-14.0	-0.4	-0.3	6.8	-6.4	1.7	4.1	-1.5	-0.8	0.4	-6.3	-1.7	1.8	-5.5	-8.4	4.0	4.8	-11.5	2.7	-6.3	2.5	2.7	-2.3	-0.4	-3.9	-0.3	1.6	-15.1	-8.1	4.2	-1.3	-0.8	-13.2	-3.5	-4.2	8.0	3.3	6.2	-45.5	7.1	2.1	-3.9	-1.6	13.2	1.5	5.5	8.3	0.0	0.6	-0.8	14.7	-7.7	6.6	5.0	6.8	-0.8	-1.1	-6.5	-2.5	4.6	13.0	-4.8	-7.1	-8.3	-0.2	-5.5	11.7	-1.4	-10.9	-17.0	0.7	1.0 : Gl
-22.0	-0.7	-3.8	5.1	-4.1	11.8	1.2	2.3	4.1	-0.7	0.9	7.0	-18.2	0.1	0.2	10.1	17.7	-8.8	8.6	-9.0	3.0	1.2	7.8	3.5	0.5	7.2	-6.2	-3.0	1.8	5.5	8.2	1.9	-6.2	-4.5	3.9	-8.0	8.6	5.9	-5.8	-27.8	-12.7	14.8	2.5	-9.2	-7.5	11.4	-3.1	-12.7	0.6	3.0	-13.8	8.6	-0.7	-3.8	8.1	-4.9	8.9	-7.4	-9.4	4.7	0.8	5.5	-15.6	-5.4	0.8	5.8	13.5	21.5	1.2	3.9	9.6	-7.4 : rn
-16.9	-1.7	-1.7	13.1	7.0	9.2	0.7	-3.7	-5.1	-4.9	9.4	-0.5	-4.5	-6.5	-0.9	0.9	11.5	-14.0	8.1	-6.9	-3.7	1.3	-6.0	0.5	-0.4	20.4	1.8	-10.2	-1.4	-0.5	-6.7	-4.6	-6.8	5.2	-2.4	-1.6	9.4	8.4	-13.1	-1.4	-2.5	6.8	9.3	0.9	-1.4	10.6	-11.3	-5.0	2.7	-3.4	13.5	7.5	-3.9	1.2	2.9	0.7	3.2	-2.7	-20.2	-26.9	-0.8	-1.3	-0.8	-6.6	5.3	-14.9	14.5	11.6	-4.7	-9.3	4.2	-3.7 : rn
2.1	2.4	6.1	-2.3	3.6	8.6	-1.0	-3.7	4.4	-3.0	-3.0	-1.0	-3.5	-6.2	3.1	-1.4	11.8	3.2	11.7	-2.6	-1.0	1.5	0.3	-3.1	3.4	-1.0	-5.2	-9.6	-2.2	4.8	-3.2	-1.5	-5.1	14.5	1.7	2.1	-3.1	-2.4	6.4	7.6	7.3	-7.4	4.5	2.6	-1.5	16.4	-6.0	2.7	-0.8	3.6	-73.7	7.4	-2.6	3.7	-17.9	-2.2	0.4	-5.1	3.4	-4.6	-10.1	8.1	-5.1	-2.2	11.4	1.9	2.0	-2.7	-0.5	2.6	-0.2	-3.6 : rn
-41.0	-8.5	-10.8	23.2	0.9	33.7	-4.8	-1.2	6.9	-10.5	1.7	-6.4	-24.6	-4.6	-3.7	24.9	0.8	-9.9	0.5	-4.9	6.4	13.2	-15.7	6.4	-5.5	24.0	3.8	-19.9	-0.4	14.4	14.8	-4.4	-22.8	-3.1	8.6	-10.9	30.3	-6.8	-38.4	-22.0	-12.5	17.9	15.1	-3.8	1.3	3.3	10.2	11.8	-8.8	2.6	1.5	5.0	-2.4	2.7	15.5	1.8	-4.8	-5.7	-8.1	9.0	18.2	3.4	-7.3	-7.0	-2.3	13.0	17.1	31.9	-20.6	-11.8	-2.3	-8.3 : rn
-30.8	-10.0	-4.7	32.7	-3.4	28.2	-12.5	-6.5	-1.8	-13.2	5.9	-2.8	-17.9	-4.3	-1.7	21.9	-3.2	-11.8	-4.1	-0.7	-1.6	11.8	-3.6	5.6	-11.0	5.3	4.8	-20.2	-8.6	20.8	3.8	-0.3	-27.8	9.5	11.7	3.5	18.7	4.8	-12.6	-20.0	8.5	9.2	7.3	0.5	0.0	12.2	-10.7	-6.2	3.2	9.7	-2.7	8.1	-5.9	1.5	18.0	-1.7	-1.2	-14.8	-6.1	10.5	19.5	23.5	-10.0	3.8	-1.0	21.0	21.6	46.6	-5.1	3.5	6.1	0.1 : rn
6.0	2.2	-4.3	-3.6	-0.8	-8.9	-5.8	-1.7	-5.2	0.3	2.6	-3.8	8.4	5.9	4.2	-1.6	1.6	3.2	0.5	3.2	4.0	-1.8	-1.8	3.4	3.8	-1.7	1.6	-6.1	-4.2	5.0	-3.6	-2.6	-3.5	-8.0	13.3	-2.1	-3.6	-5.0	-8.4	28.7	-5.6	-6.3	3.7	2.3	-15.6	-8.5	17.7	2.6	-9.8	-7.0	-9.3	-2.8	4.1	13.2	-0.2	10.1	-2.2	1.4	7.0	1.5	4.1	11.3	0.5	4.6	5.7	0.9	5.2	-16.5	-7.6	-10.3	-3.0	0.3 : rn
-13.2	8.6	2.3	11.0	5.8	14.9	-15.0	-6.0	10.6	-4.8	-3.9	-8.5	-9.7	-0.8	0.5	8.9	0.4	-3.7	2.0	-0.1	5.2	-16.7	1.5	1.0	-4.8	11.3	-2.8	2.6	0.4	9.9	-3.5	7.6	-4.7	0.3	4.0	-4.2	-0.1	-2.9	-6.7	8.3	2.6	-12.7	13.0	2.3	0.6	-1.1	-16.4	5.6	5.6	12.0	4.2	0.6	-1.6	-2.1	3.4	0.4	3.6	9.5	-6.6	4.5	-5.2	6.5	-3.7	-6.4	9.1	35.9	-1.7	4.1	1.7	-11.7	1.9	4.5 : rn
-39.3	-6.7	-15.0	8.6	-11.3	9.0	6.7	2.0	-6.4	-7.7	8.7	6.9	-18.4	-1.6	-2.4	11.7	6.4	10.0	-5.5	-8.3	5.3	-14.5	8.0	-0.3	5.9	9.4	11.0	-12.2	2.4	-3.8	10.6	8.9	-14.1	-5.9	6.2	-4.3	15.4	-20.0	-22.0	-46.0	-8.4	17.6	8.4	-5.3	-3.8	8.5	13.5	-8.7	-2.6	-7.1	-25.2	6.2	8.0	-0.1	32.1	1.5	15.8	-1.0	-26.5	0.3	6.8	9.7	-8.2	11.5	-6.5	8.1	23.8	36.0	-12.1	-13.5	16.1	-3.7 : Gl
-38.5	-3.4	-3.3	25.9	-4.3	23.9	-12.6	3.2	-7.7	-18.3	9.7	4.8	-28.4	-2.8	-19.4	24.7	-2.6	4.7	-10.9	-8.4	5.2	9.0	1.6	9.8	-2.7	-0.3	1.3	-16.5	1.0	23.6	17.3	-4.7	-23.4	2.2	-1.2	-9.5	19.6	-2.6	-28.3	-33.3	-9.7	3.6	18.0	-17.7	-3.1	-0.6	18.1	-4.3	-13.6	10.3	-21.9	18.1	-5.0	9.6	18.3	-2.0	3.6	4.6	-79.8	0.2	15.2	8.2	-10.3	12.7	-1.5	20.0	19.8	26.0	-16.6	4.0	9.5	-7.9 : Gl
